Below is a small trained network, with its code and all its weights. Each question gives an input and a target symbol and asks what happens when units are switched off, that is, made to give their printed mean instead of their output.

import numpy as np


def w(rows, s, z=0):
    codes = np.array(rows[::2]) - 128.0
    scale = np.full(codes.shape[1], s)
    scale[-1] = z or s
    return codes * scale


def norm(h):
    return h / np.sqrt((h * h).mean(-1, keepdims=True) + 1e-5)


def f(y):
    return y / 2 * (1 + np.tanh(0.7978845608 * (y + 0.044715 * y**3)))


def softmax(a):
    e = np.exp(a - a.max(-1, keepdims=True))
    return e / e.sum(-1, keepdims=True)


def log_softmax(a):
    a = a - a.max(-1, keepdims=True)
    return a - np.log(np.exp(a).sum(-1, keepdims=True))


def net(x, mask):
    ids = ['ΔΘΛΠΣΦαβζημξτ'.index(c) for c in x.split()]
    T = len(ids)
    res = E[ids] + P[:T]
    u = 0
    for l in range(2):
        r = norm(res)
        for j in range(3):
            rows = slice(3 * j, 3 * j + 3)
            q, k, v = (r @ M[l][rows].T for M in (Q, K, V))
            z = softmax(np.where(np.tri(T) > 0, q @ k.T / 3**0.5, -1e9)) @ v
            o = O[l][rows]
            res = res + np.where(mask[u + j], z, o[:, -1]) @ o[:, :-1]
        u += 3
        y = f(norm(res) @ A[l][:, :-1].T + A[l][:, -1])
        res = res + np.where(mask[u : u + 8], y, B[l][:, -1]) @ B[l][:, :-1]
        u += 8
    return log_softmax(norm(res)[-1] @ U[:, :-1].T + U[:, -1])


Q, K, V, O, A, B = {}, {}, {}, {}, {}, {}
E = w([
[211,130,236,140],'Δ',
[116,55,213,72],'Θ',
[112,57,203,80],'Λ',
[114,71,165,86],'Π',
[103,111,237,88],'Σ',
[228,65,173,120],'Φ',
[254,95,135,162],'α',
[252,175,166,205],'β',
[78,29,149,108],'ζ',
[108,58,197,87],'η',
[168,223,79,97],'μ',
[110,45,77,109],'ξ',
[4,155,123,117],'τ',
],0.0046)
P = w([
[171,157,143,1],'0',
[144,110,147,73],'1',
[145,130,122,75],'2',
[135,99,150,109],'3',
[122,105,132,112],'4',
[123,92,148,133],'5',
[114,92,141,138],'6',
[111,80,149,160],'7',
[112,65,120,157],'8',
[106,52,150,173],'9',
],0.0061)
Q[0] = w([
[175,127,96,44],'0.h1',
[27,129,131,111],'0.h1',
[141,149,166,84],'0.h1',
[154,173,144,61],'0.h2',
[12,147,106,21],'0.h2',
[182,177,89,76],'0.h2',
[237,111,153,216],'0.h3',
[163,183,79,6],'0.h3',
[182,157,105,129],'0.h3',
],0.017)
K[0] = w([
[152,179,118,38],'0.h1',
[94,121,70,167],'0.h1',
[162,125,85,103],'0.h1',
[152,155,68,85],'0.h2',
[181,162,193,18],'0.h2',
[113,166,64,76],'0.h2',
[200,128,155,249],'0.h3',
[192,175,87,15],'0.h3',
[194,168,136,139],'0.h3',
],0.018)
V[0] = w([
[173,112,149,117],'0.h1',
[143,93,66,149],'0.h1',
[155,116,138,124],'0.h1',
[123,210,110,174],'0.h2',
[100,138,6,127],'0.h2',
[223,105,73,166],'0.h2',
[110,113,100,99],'0.h3',
[64,126,99,88],'0.h3',
[192,106,127,131],'0.h3',
],0.017)
O[0] = w([
[112,85,138,150,174],'0.h1',
[182,137,170,143,91],'0.h1',
[122,106,135,143,152],'0.h1',
[126,75,116,46,17],'0.h2',
[234,116,147,68,7],'0.h2',
[115,132,248,122,125],'0.h2',
[109,158,157,153,135],'0.h3',
[83,188,163,146,122],'0.h3',
[163,74,119,160,154],'0.h3',
],0.014,0.013)
A[0] = w([
[99,90,167,146,134],'0.n1',
[129,251,128,77,74],'0.n2',
[135,206,185,133,121],'0.n3',
[118,155,103,208,119],'0.n4',
[236,130,103,166,4],'0.n5',
[140,134,135,138,117],'0.n6',
[116,119,147,129,132],'0.n7',
[116,37,149,61,137],'0.n8',
],0.019,0.0025)
B[0] = w([
[138,184,166,128,180],'0.n1',
[198,251,125,126,150],'0.n2',
[192,85,111,148,158],'0.n3',
[177,76,136,92,250],'0.n4',
[8,181,140,144,146],'0.n5',
[127,115,136,134,128],'0.n6',
[129,144,145,126,138],'0.n7',
[72,111,128,50,159],'0.n8',
],0.027,0.014)
Q[1] = w([
[190,113,123,156],'1.h1',
[149,121,69,149],'1.h1',
[180,175,133,104],'1.h1',
[159,39,174,137],'1.h2',
[152,85,137,121],'1.h2',
[172,228,127,106],'1.h2',
[175,3,187,162],'1.h3',
[127,146,124,126],'1.h3',
[131,181,148,111],'1.h3',
],0.016)
K[1] = w([
[172,121,93,179],'1.h1',
[137,79,107,157],'1.h1',
[184,133,154,115],'1.h1',
[134,85,111,208],'1.h2',
[141,114,128,174],'1.h2',
[119,110,125,26],'1.h2',
[135,53,116,4],'1.h3',
[114,133,122,141],'1.h3',
[83,145,118,191],'1.h3',
],0.017)
V[1] = w([
[168,159,172,150],'1.h1',
[113,210,63,118],'1.h1',
[115,107,122,114],'1.h1',
[158,167,158,158],'1.h2',
[161,115,98,159],'1.h2',
[228,189,115,235],'1.h2',
[82,132,109,205],'1.h3',
[114,153,171,254],'1.h3',
[132,99,85,57],'1.h3',
],0.0083)
O[1] = w([
[81,120,126,161,109],'1.h1',
[118,134,189,161,5],'1.h1',
[148,127,120,108,144],'1.h1',
[140,95,99,119,144],'1.h2',
[113,97,152,139,176],'1.h2',
[128,2,103,148,214],'1.h2',
[176,181,149,186,117],'1.h3',
[154,208,117,193,109],'1.h3',
[115,79,167,91,143],'1.h3',
],0.0091,0.0031)
A[1] = w([
[109,157,147,101,96],'1.n1',
[171,129,63,64,91],'1.n2',
[123,122,122,156,112],'1.n3',
[142,94,123,2,35],'1.n4',
[92,168,129,89,49],'1.n5',
[99,157,38,108,3],'1.n6',
[145,117,173,86,131],'1.n7',
[149,175,111,81,37],'1.n8',
],0.018,0.0019)
B[1] = w([
[151,84,152,131,146],'1.n1',
[89,211,182,219,161],'1.n2',
[120,127,109,91,183],'1.n3',
[127,71,97,3,252],'1.n4',
[178,70,128,145,159],'1.n5',
[157,153,74,80,168],'1.n6',
[147,146,180,87,197],'1.n7',
[162,164,144,79,160],'1.n8',
],0.019,0.0038)
U = w([
[12,166,158,169,95],'Δ',
[130,105,97,148,78],'Θ',
[140,114,106,141,89],'Λ',
[141,106,130,102,151],'Π',
[72,141,22,107,127],'Σ',
[139,117,159,134,112],'Φ',
[145,125,167,149,68],'α',
[122,139,230,126,107],'β',
[158,115,123,141,72],'ζ',
[130,103,107,139,91],'η',
[110,136,143,39,246],'μ',
[211,101,152,152,128],'ξ',
[172,197,109,119,254],'τ',
],0.011,0.0035)

Each question gives the input, a string of symbols that net reads in full, and the target symbol t.
The units are the heads (3 rows each of Q, K, V and O) and the neurons (one row each of A and B). Each row of codes is followed by its name. A weight is (code - 128) times the scale printed after its matrix; where a second scale follows, it is the last column's (O, A, B and U).
mask holds one flag per unit, layer by layer, with each layer's heads first. A switched-off unit (its flag False) gives its mean, the last column of its rows in O or B, instead of its output. The means were averaged over made-up inputs and are rounded, as every weight is.
A unit's drop is (log p(t) with every unit on - log p(t) with that unit switched off) / (log p(t) with every unit on - log p(t) with every unit switched off).
The circuit of an input: a set's keep is (log p(t) with only the set's units on - log p(t) with every unit switched off) / (log p(t) with every unit on - log p(t) with every unit switched off). Starting from the 12 units with the biggest drops (on a tie, the unit counted first), units are removed one at a time, each time the one whose removal leaves the highest keep (on an exact tie, the one counted first), for as long as the keep stays at least 0.8.
units of the circuit, in order: the units of the circuit, biggest drop first
most important unit: the unit with the biggest drop
k most important neurons: the k neurons with the biggest drops, biggest first
top k neurons in layer l: the k neurons of layer l with the biggest drops, biggest first
which heads matter: for each layer, one digit per head in row order, 1 if its drop is at least 0.15 and else 0, layers parted by /
input Δ α Σ Δ Π Σ, target Δ: units of the circuit, in order	0.h2
input ξ β τ β τ Φ, target Σ: which heads matter	010 / 000
input Π Λ Δ η τ, target τ: units of the circuit, in order	0.n2, 0.h1
input Σ ξ ξ Φ β, target Δ: which heads matter	011 / 000
input ξ τ ξ τ β ξ, target τ: which heads matter	101 / 000
input τ Λ η, target τ: units of the circuit, in order	0.h3, 0.n2, 0.h2
input ξ Δ Θ, target ξ: which heads matter	001 / 000
input τ Φ Θ, target τ: units of the circuit, in order	0.h3, 0.n2, 0.h2
input τ Θ Λ ξ Θ Δ, target Δ: units of the circuit, in order	0.h3, 0.n5, 0.h2
input Δ ζ α Θ ξ Φ, target Δ: units of the circuit, in order	0.n5, 0.h2
input Φ Θ α β, target μ: units of the circuit, in order	0.h3, 0.h2, 0.n8
input μ Δ ζ α α Π τ ξ Φ ξ, target ξ: which heads matter	101 / 000
input ξ Σ τ Θ Π Λ Λ β, target μ: units of the circuit, in order	0.h2, 0.h3, 0.n8
input ξ β Π, target ξ: which heads matter	001 / 000
input Λ α α Θ α Φ, target β: which heads matter	010 / 000
input Λ α ξ α Δ α η ξ Φ, target Δ: top 2 neurons in layer 0	0.n5, 0.n4
input ξ η Σ Δ Π τ τ Θ Λ, target τ: which heads matter	101 / 000
input α Δ β ζ ξ β, target Δ: most important unit	0.n5
input Π η ξ α Λ α τ η Φ, target Σ: which heads matter	011 / 000
input Σ ζ ζ, target Σ: most important unit	0.h2
input Σ Σ β η τ, target τ: which heads matter	000 / 000
input Π α β Π ξ β μ τ β η, target τ: units of the circuit, in order	0.h3, 0.n2, 0.h1
input Δ Π Π τ Π α, target Σ: units of the circuit, in order	0.h2, 0.n5
input Φ ξ β Φ β Φ ξ α, target Δ: which heads matter	011 / 000
input Λ Σ Σ τ β β Λ α, target μ: units of the circuit, in order	0.h3, 0.h2, 0.n8, 1.n4
input α ζ Σ Δ Δ ξ Π, target Δ: which heads matter	010 / 000
input Λ Δ Π β Σ Δ Σ η, target Δ: 2 most important neurons	0.n3, 1.n4
input τ τ Φ ξ, target τ: most important unit	0.h3
input ξ β β Σ Π Δ α β Λ Φ, target μ: units of the circuit, in order	0.h3, 0.n8, 0.h2, 1.n4
input α Φ Φ Π μ τ τ η Λ, target τ: which heads matter	001 / 000
